[[119 137 126 115 152 116 136]
 [124 142 143 139 133 108 143]
 [134 137 139 132 128 142 121]] ans = 134

[[126 142 128 126 128 131]
 [125 115 121 156  99 157]] ans = 125

[119 110 149 141 157] ans = 119

[[120 137  98 134]
 [113 120 126 127]] ans = 113

[[125 131 131 106 125]
 [119 138 138 135 118]] ans = 119

[[135 100 129 124 115 124 140]
 [140 100 128 119 120 122 135]] ans = 140

[101 120 155 138] ans = 101

[[133 102 141 151]
 [137 153 128 104]
 [129 157 128  98]] ans = 129
---
127,119,105,129
127,119,105,128
127,119,105,128
-> 105

125,118,125,149
125,118,115,149
118,145,135,119
-> 125

149,140,130,131
131,145,140,128
137,128,130,151
-> 130

120,123,119,131
117,110,104,128
131,129,131,128
-> 119

144,123,130,131
139,116,124,140
152,134,140,120
-> 130

144,140,143,149
148,138,131,106
124,134,115,125
-> 143
---
[116 135 153 130 142] => 135

[127 121 144 152 144 102] => 127

[[146 107 110 118 149 113 143]
 [111 150 147 138 103 146 109]] => 109

[145 102 140 105 101 127] => 105

[117 133 115 158] => 133

[149 111 108 150 147] => 147
---
[104 150 119 156 130] --> 156
[149 115 147 148 112] --> 148
[110 157 115 153 158] --> 153
[151 149 148 148 150] --> 148
[107 154 112 151 151] --> 151
[124 107 119 101 154] --> 101
[106 153 114 150 148] --> 150
[133 155 111 107 123] --> 107
[136 151 102 132 155] --> 132
---
[129 130 137 112 105 132 140]	140, 105

[136 132 140 105 115 133 125]	140, 105

[136 101 113 117]	136, 101

[[111 144 118 133 158 130 130]
 [135 141 123 116 128 113 122]]	158, 111

[129 127 122 127 153]	153, 122

[[112 152 117 149 153 129]
 [113 151 117 148 152 129]
 [111 154 116 151 155 129]]	155, 111

[102 122 126 132 134]	134, 102
---
[[109 106 155 112 150 150]
 [147 146 107 141 108 107]
 [148 152 100 143 103 106]
 [106 102 157 113 153 153]
 [151 148 102 144 104 105]
 [145 144 105 143 109 109]] => 106

[[118 122 153 153 130 133 139 139 132 114]
 [132 139 112 110 119 110 147 140 125 104]
 [124 143 146 146 143 145 120 104 130 150]
 [126 119 122 129 134 112 118 126 121 143]
 [135 106 152 108 137 105 118 141 146 151]
 [110 149 112 140 132 127 138 113 112 108]] => 150

[[129 131 131 123 136 132 127 121 138 133]
 [128 135 130 129 134 131 134 123 127 131]
 [130 137 129 122 134 125 133 123 132 130]
 [129 122 127 131 120 127 125 132 124 128]
 [129 135 128 123 129 119 136 130 121 125]
 [129 114 133 127 134 144 111 122 151 144]
 [127 136 129 128 138 129 137 124 126 128]
 [129 139 120 126 115 112 134 139 113 112]
 [128 140 129 129 136 126 142 122 120 128]] => 130

[[125 131 124 125 126 131 127 128 141]
 [153 127 126 134 137 116 127 127 123]
 [133 113 120 139 126 136 136 138 109]
 [142 132 131 119 130 128 121 130 130]
 [120 129 129 121 135 118 139 123 126]] => 109

[[138 144 117 137 114 141 148 117 130 129 125 133 141 123 138]
 [136 143 125 136 110 147 136 112 124 126 123 122 128 122 122]
 [132 133 123 122 120 139 131 120 130 137 127 125 133 128 136]
 [145 132 117 135 114 143 127 120 130 122 121 125 127 129 130]
 [134 136 119 121 105 141 142 127 126 128 121 130 137 136 126]
 [138 145 115 136 116 138 146 116 128 131 127 132 139 121 138]
 [136 137 120 125 106 144 145 125 132 127 120 133 139 136 130]
 [132 132 123 122 120 139 131 120 130 137 127 125 133 128 136]
 [138 133 113 130 116 148 137 121 124 132 131 135 139 119 115]
 [137 145 114 132 118 135 141 116 126 134 129 129 135 120 137]
 [132 134 121 122 120 137 132 120 130 138 128 125 132 127 136]] => 136

[[119 127 136 143 138 141 126 139 123 125 122]
 [127 130 135 133 135 133 126 134 128 126 128]
 [148 131 118 116 117 122 135 106 150 130 141]
 [136 133 139 134 139 136 124 136 133 112 132]
 [141 133 142 133 141 136 124 136 137 109 134]
 [133 135 136 132 136 133 126 135 131 117 133]
 [133 134 137 134 137 134 123 137 130 121 130]
 [123 139 144 143 146 143 129 141 130 118 132]
 [101 132 123 133 125 127 137 128 114 149 123]
 [115 119 122 127 122 125 133 124 119 132 120]
 [126 111 126 129 126 129 129 125 124 121 118]] => 141

[[105 139 133 122 126 125 132 127 124 119]
 [123 127 129 129 122 125 145 129 125 141]
 [124 134 124 132 128 134 141 128 127 129]
 [125 116 131 124 129 128 129 131 142 122]
 [122 130 129 136 133 129 138 130 122 133]
 [137 127 127 122 126 120 129 124 132 125]
 [122 130 118 126 131 121 125 126 135 131]
 [127 126 125 130 125 125 130 127 135 121]
 [132 128 128 133 134 136 133 130 127 117]] => 129

[[133 126 126 130 114 116 122 124 123 137 121 130]
 [140 138 134 139 137 134 137 130 139 143 132 134]
 [119 110 154 121 127 124 152 154 124 122 121 144]
 [133 137 138 127 115 120 125 135 121 131 122 140]
 [131 129 125 132 136 131 134 125 131 134 129 126]
 [131 121 131 133 136 133 140 130 135 135 132 131]
 [128 116 137 132 141 133 146 137 137 136 127 138]] => 144
---
151,137,115,134,127,131,121
124,137,114,121,121,108,117
138,120,119,136,133,115,145
-> 108

130,130,132,140
117,116,147,150
-> 147

118,149,154,154,118,120
134,127,126,115,140,134
133,127,122,112,133,130
-> 140

120,146,117,136
154,124,121,126
-> 121

126,157,139,132,128,156,124
152,120,145,147,150,116,105
108,105,107,112,104,116,141
-> 116

126,109,125,142,117,127,121
133,111,124,157,110,144,132
132,110,124,158,111,144,132
-> 144

123,142,123,153
123,141,118,152
-> 118

135,129,104,133
141,132,127,109
135,130,127,120
-> 127

107,144,145,155,132
131,143,133,120,110
-> 120

110,120,136,108,111,116,112
104,111,148,112,111,132,145
134,124,105,143,106,151,111
-> 132
---
[113 139 149 148 105 108 133] ⇒ 139

[[115 144 120 110 130 133]
 [128 121 108 117 140 117]
 [128 151 122 135 134 114]] ⇒ 144

[[129 147 157 143 133 118]
 [132 131 136 135 122 103]] ⇒ 147

[[137 140 128 122]
 [115 117 105 148]] ⇒ 140

[[129 134 135 138 125 143 123]
 [125 136 136 141 126 150 122]
 [123 134 137 141 123 155 119]] ⇒ 134

[123 118 117 135 156 117 128] ⇒ 118

[[147 137 130 155 127 130]
 [143 128 112 140 129 145]] ⇒ 137

[[109 105 133 104]
 [ 98 157 128 141]
 [142 122 154 125]] ⇒ 105

[135  98 153 102] ⇒ 98

[107 129 125 123 132 119] ⇒ 129
---
array([[125, 148, 134, 119],
       [115, 156, 128, 117],
       [113, 138, 132, 120]])	125, 120

array([115, 152, 144, 114, 100])	115, 100

array([151, 130, 110, 127])	151, 127

array([150, 115, 123, 129, 130])	150, 130

array([126, 103, 117, 112, 114, 141, 124])	126, 124

array([129, 149, 130, 151, 101])	129, 101

array([[109, 147, 139, 130],
       [122, 137, 102, 120]])	109, 120

array([125, 132, 129, 124, 153, 129, 118])	125, 118
---
[[129 124 129 154 133 133 131]
 [133 123 134 141 141 133 122]
 [136 138 123 132 139 115 120]] >> 123

[[148 127 154 120 127 125]
 [128 129 124 131 130 129]] >> 124

[115 141 133 139 156] >> 133

[138 107 151 113 132 145 106] >> 151

[122 129 126 157 148 107] >> 126

[127 157 143 144 112 130 136] >> 143

[120 102 126 110] >> 126
